Below is a small trained network, with its code and all its weights. Each question gives an input and a class and asks what happens when units are switched off, that is, made to give their printed mean instead of their output.

import numpy as np


def w(rows, s, z=0):
    codes = np.array(rows[::2]) - 128.0
    scale = np.full(codes.shape[1], s)
    scale[-1] = z or s
    return codes * scale


def f(y):
    return y / 2 * (1 + np.tanh(0.7978845608 * (y + 0.044715 * y**3)))


def log_softmax(a):
    a = a - a.max(-1, keepdims=True)
    return a - np.log(np.exp(a).sum(-1, keepdims=True))


def net(x, mask):
    res = np.array(x, float).reshape(1, 7) / 4 @ E
    y = f(res @ A[0][:, :-1].T + A[0][:, -1])
    res = res + np.where(mask, y, B[0][:, -1]) @ B[0][:, :-1]
    return log_softmax(res[-1] @ U[:, :-1].T + U[:, -1])


A, B = {}, {}
E = w([
[127,131,137,101,121,62,2],'x0',
[55,73,24,62,65,191,83],'x1',
[82,163,156,204,149,115,118],'x2',
[32,61,183,81,195,55,147],'x3',
[189,174,46,165,122,44,151],'x4',
[76,198,189,136,18,105,138],'x5',
[101,99,150,66,97,146,104],'x6',
],0.0067)
A[0] = w([
[214,117,114,146,211,52,131,186],'neuron 1',
[186,163,50,104,33,175,96,169],'neuron 2',
[38,31,106,33,119,125,109,186],'neuron 3',
[172,106,128,145,190,192,215,206],'neuron 4',
[222,117,113,147,216,42,132,184],'neuron 5',
[37,40,185,70,157,151,48,252],'neuron 6',
[187,159,46,113,42,176,100,173],'neuron 7',
[94,183,247,151,92,78,111,180],'neuron 8',
[186,166,64,109,38,159,93,172],'neuron 9',
[203,119,116,146,214,62,132,180],'neuron 10',
[112,204,186,134,35,55,162,150],'neuron 11',
[73,196,116,196,40,72,171,240],'neuron 12',
[185,163,58,107,38,164,94,171],'neuron 13',
[117,125,60,209,199,88,154,228],'neuron 14',
[31,13,94,2,113,128,112,192],'neuron 15',
[197,121,123,151,207,56,128,182],'neuron 16',
[162,94,138,115,152,250,204,187],'neuron 17',
[175,143,140,157,174,59,138,193],'neuron 18',
],0.0067,0.0021)
B[0] = w([
[211,197,72,46,158,150,86,214],'neuron 1',
[175,68,101,188,59,140,71,224],'neuron 2',
[54,29,69,38,143,60,144,229],'neuron 3',
[187,112,132,113,170,214,194,199],'neuron 4',
[203,195,79,52,149,145,90,223],'neuron 5',
[41,55,163,88,206,100,41,238],'neuron 6',
[179,68,91,190,70,152,78,223],'neuron 7',
[102,197,228,131,112,74,114,204],'neuron 8',
[179,92,101,178,54,133,54,212],'neuron 9',
[194,187,79,53,166,152,97,207],'neuron 10',
[121,183,188,112,42,50,178,199],'neuron 11',
[88,166,110,168,68,70,186,214],'neuron 12',
[181,76,96,183,53,138,56,215],'neuron 13',
[117,205,20,145,186,154,138,197],'neuron 14',
[67,2,54,43,125,57,164,254],'neuron 15',
[180,190,93,55,156,140,94,205],'neuron 16',
[157,37,167,133,145,196,217,203],'neuron 17',
[164,204,120,83,130,126,117,193],'neuron 18',
],0.0074,0.0067)
U = w([
[65,135,243,144,211,113,16,2],'0',
[194,88,81,239,43,151,59,108],'1',
[169,76,170,153,177,240,246,177],'2',
[34,195,28,255,192,146,181,118],'3',
[109,210,210,147,55,43,191,140],'4',
[26,30,86,44,153,67,133,169],'5',
[215,204,67,54,194,141,96,150],'6',
],0.0072,0.00097)

Each question gives the input, the list of numbers given to net, and the class t.
The units are the neurons (one row each of A and B). Each row of codes is followed by its name. A weight is (code - 128) times the scale printed after its matrix; where a second scale follows, it is the last column's (A, B and U).
mask holds one flag per neuron, in row order. A switched-off neuron (its flag False) gives its mean, the last column of its row in B, instead of its output. The means were averaged over made-up inputs and are rounded, as every weight is.
A unit's drop is (log p(t) with every unit on - log p(t) with that unit switched off) / (log p(t) with every unit on - log p(t) with every unit switched off).
The circuit of an input: a set's keep is (log p(t) with only the set's units on - log p(t) with every unit switched off) / (log p(t) with every unit on - log p(t) with every unit switched off). Starting from the 12 units with the biggest drops (on a tie, the unit counted first), units are removed one at a time, each time the one whose removal leaves the highest keep (on an exact tie, the one counted first), for as long as the keep stays at least 0.8.
units of the circuit, in order: the units of the circuit, biggest drop first
top k neurons: the k neurons with the biggest drops, biggest first
drop of u: that unit's drop, to one decimal
input [-6,7,8,-7,-7,-3,-3], class 2: units of the circuit, in order => neuron 17
input [8,-7,3,-1,-6,3,-8], class 4: units of the circuit, in order => neuron 8; neuron 11
input [5,-8,-7,6,-7,2,-1], class 0: units of the circuit, in order => neuron 8; neuron 6
input [-8,6,5,7,8,6,-4], class 3: top 2 neurons => neuron 14; neuron 8
input [-6,7,-5,3,5,-4,-7], class 2: units of the circuit, in order => neuron 4; neuron 17
input [4,3,1,-1,2,8,7], class 4: top 3 neurons => neuron 11; neuron 8; neuron 12
input [-8,-2,7,-6,-5,2,-1], class 2: top 2 neurons => neuron 17; neuron 4
input [-6,0,0,2,8,7,-8], class 4: top 2 neurons => neuron 11; neuron 12
input [-5,5,0,3,7,1,-8], class 3: top 2 neurons => neuron 14; neuron 12
input [-2,2,1,7,8,-3,2], class 6: drop of neuron 14 => 0.1
input [3,1,-6,-6,6,1,-5], class 1: drop of neuron 18 => 0.0
input [3,-5,6,1,-1,2,3], class 4: drop of neuron 11 => 0.1
